Here is a tiny trained network, its code and every weight. The questions are about switching its units off for an input and a class, where a switched-off unit gives its printed mean instead of its output.

import numpy as np


def w(rows, s, z=0):
    codes = np.array(rows[::2]) - 128.0
    scale = np.full(codes.shape[1], s)
    scale[-1] = z or s
    return codes * scale


def norm(h):
    return h / np.sqrt((h * h).mean(-1, keepdims=True) + 1e-5)


def f(y):
    return y / 2 * (1 + np.tanh(0.7978845608 * (y + 0.044715 * y**3)))


def log_softmax(a):
    a = a - a.max(-1, keepdims=True)
    return a - np.log(np.exp(a).sum(-1, keepdims=True))


def net(x, mask):
    res = np.array(x, float).reshape(1, 6) / 4 @ E
    u = 0
    for l in range(4):
        y = f(norm(res) @ A[l][:, :-1].T + A[l][:, -1])
        res = res + np.where(mask[u : u + 10], y, B[l][:, -1]) @ B[l][:, :-1]
        u += 10
    return log_softmax(norm(res)[-1] @ U[:, :-1].T + U[:, -1])


A, B = {}, {}
E = w([
[92,167,145],'x0',
[157,255,79],'x1',
[111,137,192],'x2',
[176,78,72],'x3',
[189,123,145],'x4',
[254,82,188],'x5',
],0.0049)
A[0] = w([
[122,148,57,128],'0.n0',
[134,156,102,215],'0.n1',
[127,45,95,101],'0.n2',
[177,21,81,93],'0.n3',
[158,93,142,46],'0.n4',
[163,56,117,155],'0.n5',
[188,68,136,151],'0.n6',
[118,192,127,249],'0.n7',
[179,141,10,143],'0.n8',
[134,72,109,109],'0.n9',
],0.011,0.0019)
B[0] = w([
[115,152,85,163],'0.n0',
[89,162,150,155],'0.n1',
[186,32,126,196],'0.n2',
[222,155,95,253],'0.n3',
[177,120,105,149],'0.n4',
[189,143,100,213],'0.n5',
[172,174,79,225],'0.n6',
[75,187,187,190],'0.n7',
[153,254,127,206],'0.n8',
[168,79,130,165],'0.n9',
],0.014,0.0045)
A[1] = w([
[70,2,117,141],'1.n0',
[134,150,196,6],'1.n1',
[132,105,78,80],'1.n2',
[65,111,112,122],'1.n3',
[116,154,114,119],'1.n4',
[155,34,143,174],'1.n5',
[120,146,149,84],'1.n6',
[105,155,39,121],'1.n7',
[184,95,78,110],'1.n8',
[145,138,86,110],'1.n9',
],0.0088,0.0026)
B[1] = w([
[7,85,111,166],'1.n0',
[149,94,133,116],'1.n1',
[147,118,115,117],'1.n2',
[78,180,132,145],'1.n3',
[128,167,154,146],'1.n4',
[97,80,65,213],'1.n5',
[133,134,148,125],'1.n6',
[169,177,117,160],'1.n7',
[198,168,66,251],'1.n8',
[161,151,124,155],'1.n9',
],0.013,0.0023)
A[2] = w([
[205,76,216,155],'2.n0',
[158,142,157,59],'2.n1',
[144,163,131,57],'2.n2',
[159,153,185,43],'2.n3',
[83,58,107,2],'2.n4',
[90,157,83,97],'2.n5',
[88,180,51,243],'2.n6',
[92,119,115,4],'2.n7',
[138,129,255,206],'2.n8',
[168,114,147,71],'2.n9',
],0.0096,0.001)
B[2] = w([
[124,59,33,216],'2.n0',
[161,116,115,151],'2.n1',
[160,145,135,169],'2.n2',
[187,95,117,169],'2.n3',
[84,81,105,126],'2.n4',
[114,201,148,165],'2.n5',
[119,236,159,253],'2.n6',
[94,153,134,108],'2.n7',
[199,2,141,233],'2.n8',
[148,127,89,153],'2.n9',
],0.011,0.0021)
A[3] = w([
[188,121,131,2],'3.n0',
[82,114,104,156],'3.n1',
[148,198,250,124],'3.n2',
[130,127,102,23],'3.n3',
[116,117,83,117],'3.n4',
[117,123,85,95],'3.n5',
[83,116,105,162],'3.n6',
[107,128,123,68],'3.n7',
[124,124,126,49],'3.n8',
[83,164,169,76],'3.n9',
],0.011,0.00087)
B[3] = w([
[70,133,44,188],'3.n0',
[85,163,107,132],'3.n1',
[254,16,183,253],'3.n2',
[99,146,115,127],'3.n3',
[83,154,126,136],'3.n4',
[88,157,117,133],'3.n5',
[86,161,106,132],'3.n6',
[113,143,136,120],'3.n7',
[126,128,139,118],'3.n8',
[117,157,176,188],'3.n9',
],0.012,0.0042)
U = w([
[128,171,132,21],'0',
[163,99,206,199],'1',
[46,31,131,108],'2',
[232,73,43,177],'3',
[63,115,183,2],'4',
[119,249,165,154],'5',
],0.011,0.0083)

Each question gives the input, the list of numbers given to net, and the class t.
The units are the neurons (one row each of A and B). Each row of codes is followed by its name. A weight is (code - 128) times the scale printed after its matrix; where a second scale follows, it is the last column's (A, B and U).
mask holds one flag per neuron, layer by layer. A switched-off neuron (its flag False) gives its mean, the last column of its row in B, instead of its output. The means were averaged over made-up inputs and are rounded, as every weight is.
A unit's drop is (log p(t) with every unit on - log p(t) with that unit switched off) / (log p(t) with every unit on - log p(t) with every unit switched off).
The circuit of an input: a set's keep is (log p(t) with only the set's units on - log p(t) with every unit switched off) / (log p(t) with every unit on - log p(t) with every unit switched off). Starting from the 12 units with the biggest drops (on a tie, the unit counted first), units are removed one at a time, each time the one whose removal leaves the highest keep (on an exact tie, the one counted first), for as long as the keep stays at least 0.8.
units of the circuit, in order: the units of the circuit, biggest drop first
k most important neurons: the k neurons with the biggest drops, biggest first
top k neurons in layer l: the k neurons of layer l with the biggest drops, biggest first
drop of u: that unit's drop, to one decimal
input [-4,0,2,-5,-4,-5], class 1: units of the circuit, in order => [3.n2, 0.n7, 2.n0, 1.n8]
input [5,-4,5,-4,-1,-5], class 4: units of the circuit, in order => [0.n3, 0.n6]
input [0,-6,6,-6,-5,-8], class 2: units of the circuit, in order => [0.n8]
input [8,-3,-5,-6,3,2], class 1: 3 most important neurons => [0.n2, 0.n3, 0.n5]
input [8,6,-3,-3,0,-2], class 1: units of the circuit, in order => [3.n2, 0.n6, 0.n7, 1.n8]
input [-6,1,6,3,6,-7], class 1: 2 most important neurons => [3.n2, 0.n6]
input [6,-7,8,-3,-2,4], class 2: 2 most important neurons => [0.n8, 0.n3]
input [-1,7,-1,-1,-6,3], class 5: 3 most important neurons => [0.n8, 0.n2, 0.n0]
input [0,-6,1,-7,4,1], class 2: 2 most important neurons => [0.n3, 0.n8]
input [-1,-1,-6,-4,7,-4], class 1: top 2 neurons in layer 0 => [0.n6, 0.n7]
input [3,2,1,-1,1,-1], class 1: drop of 3.n2 => 0.2
input [7,0,4,4,8,-7], class 1: drop of 2.n8 => 0.1
input [4,-6,-8,-5,1,-7], class 5: drop of 1.n8 => -0.1
input [-6,7,2,3,-5,-4], class 5: drop of 1.n3 => 0.0
input [2,4,-2,2,3,-1], class 5: most important neuron => [0.n8]
